Below are the code and all the weights of a small trained network. Each question names an input and a target symbol and asks about switching units off, where a switched-off unit gives its printed mean instead of its output.

import numpy as np


def w(rows, s, z=0):
    codes = np.array(rows[::2]) - 128.0
    scale = np.full(codes.shape[1], s)
    scale[-1] = z or s
    return codes * scale


def f(y):
    return np.maximum(y, 0)


def softmax(a):
    e = np.exp(a - a.max(-1, keepdims=True))
    return e / e.sum(-1, keepdims=True)


def log_softmax(a):
    a = a - a.max(-1, keepdims=True)
    return a - np.log(np.exp(a).sum(-1, keepdims=True))


def net(x, mask):
    ids = ['ΓΘΞΩβζημπτψ'.index(c) for c in x.split()]
    T = len(ids)
    res = E[ids] + P[:T]
    u = 0
    for l in range(2):
        r = res
        for j in range(3):
            rows = slice(2 * j, 2 * j + 2)
            q, k, v = (r @ M[l][rows].T for M in (Q, K, V))
            z = softmax(np.where(np.tri(T) > 0, q @ k.T / 2**0.5, -1e9)) @ v
            o = O[l][rows]
            res = res + np.where(mask[u + j], z, o[:, -1]) @ o[:, :-1]
        u += 3
        y = f(res @ A[l][:, :-1].T + A[l][:, -1])
        res = res + np.where(mask[u : u + 12], y, B[l][:, -1]) @ B[l][:, :-1]
        u += 12
    return log_softmax(res[-1] @ U[:, :-1].T + U[:, -1])


Q, K, V, O, A, B = {}, {}, {}, {}, {}, {}
E = w([
[194,44,224,237,221],'Γ',
[167,75,184,159,179],'Θ',
[66,66,160,168,106],'Ξ',
[34,164,197,174,51],'Ω',
[123,69,159,70,135],'β',
[21,58,102,218,112],'ζ',
[166,54,207,101,159],'η',
[35,75,41,107,184],'μ',
[58,201,59,61,118],'π',
[141,79,149,196,23],'τ',
[248,83,32,136,102],'ψ',
],0.013)
P = w([
[154,152,251,143,143],'0',
[110,91,140,63,132],'1',
[124,102,142,85,140],'2',
[129,109,150,85,139],'3',
[161,136,121,111,145],'4',
[176,146,117,114,152],'5',
[130,117,130,85,119],'6',
[125,110,134,91,125],'7',
[151,132,122,103,140],'8',
],0.011)
Q[0] = w([
[71,2,83,164,71],'L0H1',
[239,88,77,37,130],'L0H1',
[61,72,210,40,228],'L0H2',
[98,79,138,223,59],'L0H2',
[31,105,163,224,56],'L0H3',
[32,126,87,192,145],'L0H3',
],0.0077)
K[0] = w([
[173,182,254,164,139],'L0H1',
[152,91,64,84,155],'L0H1',
[94,246,216,163,137],'L0H2',
[101,123,159,164,64],'L0H2',
[58,78,234,225,93],'L0H3',
[38,134,101,105,26],'L0H3',
],0.0075)
V[0] = w([
[139,130,149,182,254],'L0H1',
[130,149,217,88,6],'L0H1',
[68,88,120,143,182],'L0H2',
[153,47,176,181,154],'L0H2',
[122,54,81,107,61],'L0H3',
[65,99,159,219,90],'L0H3',
],0.0073)
O[0] = w([
[209,76,82,124,168,156],'L0H1',
[128,33,40,204,103,254],'L0H1',
[135,234,68,119,95,163],'L0H2',
[126,143,105,181,32,236],'L0H2',
[254,128,95,86,191,141],'L0H3',
[222,235,154,142,129,230],'L0H3',
],0.008,0.0036)
A[0] = w([
[196,104,210,124,95,162],'L0N1',
[120,110,216,143,254,189],'L0N2',
[168,130,65,157,161,203],'L0N3',
[212,101,120,123,115,67],'L0N4',
[117,200,141,89,70,255],'L0N5',
[182,54,92,98,179,167],'L0N6',
[88,36,193,120,178,61],'L0N7',
[135,78,124,74,180,88],'L0N8',
[141,83,139,93,204,122],'L0N9',
[114,208,185,86,103,63],'L0N10',
[155,79,159,171,103,84],'L0N11',
[196,125,192,181,166,140],'L0N12',
],0.0095,0.0039)
B[0] = w([
[144,121,22,132,110,253],'L0N1',
[11,126,114,79,119,209],'L0N2',
[110,89,254,42,112,213],'L0N3',
[160,141,163,71,165,190],'L0N4',
[57,156,136,136,153,236],'L0N5',
[92,127,192,146,169,240],'L0N6',
[98,120,174,176,165,188],'L0N7',
[126,132,116,185,114,178],'L0N8',
[86,151,130,155,189,186],'L0N9',
[219,64,134,174,225,159],'L0N10',
[141,79,101,68,81,225],'L0N11',
[116,141,93,108,123,230],'L0N12',
],0.0073,0.0054)
Q[1] = w([
[125,167,114,127,114],'L1H1',
[117,131,113,32,156],'L1H1',
[153,155,117,53,129],'L1H2',
[252,141,116,104,107],'L1H2',
[135,139,89,156,150],'L1H3',
[208,149,124,106,117],'L1H3',
],0.013)
K[1] = w([
[33,241,160,119,91],'L1H1',
[150,128,121,112,183],'L1H1',
[143,128,137,92,254],'L1H2',
[125,19,135,92,42],'L1H2',
[86,115,140,128,126],'L1H3',
[78,123,106,114,165],'L1H3',
],0.0086)
V[1] = w([
[83,73,103,159,32],'L1H1',
[121,58,179,176,255],'L1H1',
[219,179,142,70,48],'L1H2',
[160,139,97,195,68],'L1H2',
[191,121,104,158,179],'L1H3',
[103,30,92,158,222],'L1H3',
],0.007)
O[1] = w([
[154,191,188,209,241,254],'L1H1',
[73,110,145,179,201,162],'L1H1',
[143,185,179,93,154,48],'L1H2',
[199,125,21,164,203,148],'L1H2',
[51,2,232,222,86,68],'L1H3',
[77,26,84,126,72,166],'L1H3',
],0.0064,0.0046)
A[1] = w([
[52,182,69,39,89,83],'L1N1',
[150,206,141,175,109,90],'L1N2',
[129,160,90,126,174,136],'L1N3',
[154,64,83,71,25,211],'L1N4',
[141,159,156,140,52,252],'L1N5',
[164,132,28,135,118,102],'L1N6',
[197,66,192,123,96,82],'L1N7',
[127,113,211,211,74,173],'L1N8',
[193,156,75,171,125,71],'L1N9',
[125,202,162,177,101,208],'L1N10',
[40,122,254,154,247,115],'L1N11',
[78,79,116,108,112,76],'L1N12',
],0.0091,0.004)
B[1] = w([
[118,128,250,145,101,169],'L1N1',
[111,104,121,71,140,169],'L1N2',
[96,102,169,157,158,154],'L1N3',
[163,158,143,114,117,169],'L1N4',
[155,134,94,135,126,166],'L1N5',
[126,105,137,127,90,159],'L1N6',
[119,138,124,63,173,150],'L1N7',
[85,139,115,106,147,167],'L1N8',
[126,88,150,156,105,172],'L1N9',
[95,178,82,129,139,177],'L1N10',
[170,161,112,133,113,248],'L1N11',
[122,142,103,109,96,175],'L1N12',
],0.012,0.011)
U = w([
[195,125,92,101,72,251],'Γ',
[135,77,96,133,122,139],'Θ',
[115,18,125,182,141,69],'Ξ',
[128,88,118,126,225,80],'Ω',
[118,60,106,132,143,92],'β',
[136,111,87,1,195,92],'ζ',
[101,38,90,104,155,127],'η',
[99,117,159,109,116,201],'μ',
[103,216,17,96,123,169],'π',
[167,122,126,124,168,1],'τ',
[81,51,67,86,118,59],'ψ',
],0.0083,0.0017)

Each question gives the input, a string of symbols that net reads in full, and the target symbol t.
The units are the heads (2 rows each of Q, K, V and O) and the neurons (one row each of A and B). Each row of codes is followed by its name. A weight is (code - 128) times the scale printed after its matrix; where a second scale follows, it is the last column's (O, A, B and U).
mask holds one flag per unit, layer by layer, with each layer's heads first. A switched-off unit (its flag False) gives its mean, the last column of its rows in O or B, instead of its output. The means were averaged over made-up inputs and are rounded, as every weight is.
A unit's drop is (log p(t) with every unit on - log p(t) with that unit switched off) / (log p(t) with every unit on - log p(t) with every unit switched off).
The circuit of an input: a set's keep is (log p(t) with only the set's units on - log p(t) with every unit switched off) / (log p(t) with every unit on - log p(t) with every unit switched off). Starting from the 12 units with the biggest drops (on a tie, the unit counted first), units are removed one at a time, each time the one whose removal leaves the highest keep (on an exact tie, the one counted first), for as long as the keep stays at least 0.8.
units of the circuit, in order: the units of the circuit, biggest drop first
unit that matters most: the unit with the biggest drop
top k neurons: the k neurons with the biggest drops, biggest first
top k neurons in layer l: the k neurons of layer l with the biggest drops, biggest first
heads that matter: for each layer, one digit per head in row order, 1 if its drop is at least 0.15 and else 0, layers parted by /
drop of u: that unit's drop, to one decimal
input ζ Γ τ π τ Ω π, target μ: units of the circuit, in order => [L1N1]
input π π Γ μ ψ, target ζ: units of the circuit, in order => [L0N3 L1N7]
input η Ω Γ ψ, target ζ: units of the circuit, in order => [L1N7 L0N3 L0N4]
input Ω Θ Γ η Ω Ω Ξ Ω, target π: top 2 neurons in layer 1 => [L1N10 L1N1]
input ζ τ Θ ψ Ξ, target π: units of the circuit, in order => [L0H3 L0H2 L1N10 L1N1]
input Γ π η, target Γ: top 2 neurons => [L0N1 L0N6]
input ζ τ Γ, target ζ: top 3 neurons => [L0N3 L0N4 L0N11]
input ζ μ Ω β Ω π, target μ: units of the circuit, in order => [L1N1 L0H1]
input π ψ η Ξ, target ψ: heads that matter => 011 / 111
input ζ Θ ζ, target π: units of the circuit, in order => [L0H3 L0H2]
input μ Θ Γ Ξ, target Γ: heads that matter => 110 / 100
input π η Γ, target π: top 4 neurons => [L1N11 L0N2 L0N7 L1N12]
input π Ω μ π π μ Γ, target π: top 2 neurons => [L1N11 L0N7]
input Ω η π Ξ, target Ξ: unit that matters most => L0H1
input π Ξ Θ, target π: heads that matter => 011 / 100
input Ω τ Γ Ξ, target Ξ: top 2 neurons => [L1N9 L1N11]
input π Γ μ, target π: top 2 neurons in layer 1 => [L1N11 L1N12]
input μ π Γ β, target μ: heads that matter => 110 / 110
input π β Θ, target π: top 3 neurons => [L1N11 L0N2 L0N7]
input Ω Θ μ, target Ω: unit that matters most => L0H1
input Ω π π Ω Ω Θ Γ τ, target Γ: top 3 neurons => [L1N4 L0N11 L0N6]
input π Ω β, target π: top 4 neurons in layer 1 => [L1N11 L1N12 L1N1 L1N9]
input Ω τ Ξ β, target Ω: drop of L0N9 => 0.1
input Γ η β, target Γ: drop of L0H1 => 0.3
input Γ Θ π Θ ζ Ξ Ξ Γ ζ, target ζ: drop of L0N10 => 0.0
input ζ Ξ Γ, target ζ: drop of L0N4 => 0.3
input η ζ Γ π Θ Θ τ, target Γ: unit that matters most => L1N4
input Ω τ ζ, target Ξ: top 2 neurons in layer 1 => [L1N9 L1N11]
input ζ μ ζ, target π: top 3 neurons in layer 1 => [L1N10 L1N1 L1N5]
input Γ μ β Θ ζ, target ζ: top 2 neurons in layer 0 => [L0N3 L0N4]
